Below are the code and all the weights of a small trained network. Each question names an input and a class and asks about switching units off, where a switched-off unit gives its printed mean instead of its output.

import numpy as np


def w(rows, s, z=0):
    codes = np.array(rows[::2]) - 128.0
    scale = np.full(codes.shape[1], s)
    scale[-1] = z or s
    return codes * scale


def f(y):
    return y / 2 * (1 + np.tanh(0.7978845608 * (y + 0.044715 * y**3)))


def log_softmax(a):
    a = a - a.max(-1, keepdims=True)
    return a - np.log(np.exp(a).sum(-1, keepdims=True))


def net(x, mask):
    res = np.array(x, float).reshape(1, 4) / 4 @ E
    y = f(res @ A[0][:, :-1].T + A[0][:, -1])
    res = res + np.where(mask, y, B[0][:, -1]) @ B[0][:, :-1]
    return log_softmax(res[-1] @ U[:, :-1].T + U[:, -1])


A, B = {}, {}
E = w([
[199,2,249,98],'x0',
[228,99,51,178],'x1',
[219,215,125,17],'x2',
[130,128,131,132],'x3',
],0.0095)
A[0] = w([
[129,231,102,117,129],'neuron 1',
[86,138,29,155,28],'neuron 2',
[220,182,99,193,223],'neuron 3',
[108,91,114,170,152],'neuron 4',
[107,198,136,65,141],'neuron 5',
[94,140,4,132,147],'neuron 6',
[101,181,42,179,161],'neuron 7',
[130,216,146,77,157],'neuron 8',
[211,73,125,151,113],'neuron 9',
[142,29,85,149,121],'neuron 10',
[159,99,141,187,133],'neuron 11',
[121,110,160,65,58],'neuron 12',
[120,147,217,38,2],'neuron 13',
[237,167,144,88,226],'neuron 14',
[56,106,142,180,116],'neuron 15',
[137,60,168,49,165],'neuron 16',
[114,161,89,179,153],'neuron 17',
[19,127,228,79,127],'neuron 18',
[30,94,121,182,72],'neuron 19',
[95,226,105,125,161],'neuron 20',
[181,77,128,185,132],'neuron 21',
[120,198,122,70,143],'neuron 22',
[182,139,131,70,91],'neuron 23',
[89,148,35,164,32],'neuron 24',
[106,178,87,116,154],'neuron 25',
[221,152,118,28,6],'neuron 26',
[134,135,103,136,123],'neuron 27',
[125,65,107,148,104],'neuron 28',
[131,82,156,53,189],'neuron 29',
],0.012,0.01)
B[0] = w([
[62,127,60,109,204],'neuron 1',
[150,46,199,199,181],'neuron 2',
[162,77,205,166,230],'neuron 3',
[142,99,92,135,181],'neuron 4',
[82,83,64,153,190],'neuron 5',
[207,201,165,118,231],'neuron 6',
[199,185,200,99,245],'neuron 7',
[78,85,76,120,202],'neuron 8',
[109,88,102,121,182],'neuron 9',
[87,59,83,152,184],'neuron 10',
[64,53,115,127,166],'neuron 11',
[112,174,109,51,146],'neuron 12',
[120,140,71,47,169],'neuron 13',
[113,229,89,69,251],'neuron 14',
[171,201,179,129,200],'neuron 15',
[163,116,142,154,218],'neuron 16',
[185,183,100,114,195],'neuron 17',
[249,174,220,139,226],'neuron 18',
[210,253,113,77,207],'neuron 19',
[94,95,98,74,222],'neuron 20',
[77,96,106,125,181],'neuron 21',
[93,69,107,119,191],'neuron 22',
[170,166,192,144,167],'neuron 23',
[164,51,185,197,185],'neuron 24',
[100,136,60,87,192],'neuron 25',
[227,87,245,203,184],'neuron 26',
[134,136,126,96,138],'neuron 27',
[97,80,87,123,157],'neuron 28',
[144,114,133,176,207],'neuron 29',
],0.008,0.013)
U = w([
[154,140,124,90,72],'0',
[168,81,158,182,125],'1',
[8,58,81,113,254],'2',
],0.017,0.00082)

Each question gives the input, the list of numbers given to net, and the class t.
The units are the neurons (one row each of A and B). Each row of codes is followed by its name. A weight is (code - 128) times the scale printed after its matrix; where a second scale follows, it is the last column's (A, B and U).
mask holds one flag per neuron, in row order. A switched-off neuron (its flag False) gives its mean, the last column of its row in B, instead of its output. The means were averaged over made-up inputs and are rounded, as every weight is.
A unit's drop is (log p(t) with every unit on - log p(t) with that unit switched off) / (log p(t) with every unit on - log p(t) with every unit switched off).
The circuit of an input: a set's keep is (log p(t) with only the set's units on - log p(t) with every unit switched off) / (log p(t) with every unit on - log p(t) with every unit switched off). Starting from the 12 units with the biggest drops (on a tie, the unit counted first), units are removed one at a time, each time the one whose removal leaves the highest keep (on an exact tie, the one counted first), for as long as the keep stays at least 0.8.
circuit, biggest first: the units of the circuit, biggest drop first
top k neurons: the k neurons with the biggest drops, biggest first
drop of u: that unit's drop, to one decimal
input [-6,7,-1,-3], class 1: circuit, biggest first	neuron 2
input [-8,4,-2,0], class 1: top 4 neurons	neuron 2; neuron 24; neuron 14; neuron 3
input [-8,7,-2,2], class 1: top 2 neurons	neuron 2; neuron 24
input [-2,-1,-7,0], class 0: top 2 neurons	neuron 19; neuron 3
input [2,1,8,-1], class 1: top 2 neurons	neuron 26; neuron 19
input [-1,0,-4,-3], class 0: top 2 neurons	neuron 26; neuron 3
input [-2,-2,-7,5], class 0: top 2 neurons	neuron 19; neuron 3
input [-3,-2,-7,-4], class 0: top 3 neurons	neuron 19; neuron 3; neuron 26
input [-2,-6,-7,1], class 0: drop of neuron 19	0.6
input [-7,6,-2,1], class 1: drop of neuron 2	0.3
input [0,-8,-6,5], class 0: drop of neuron 18	-0.1
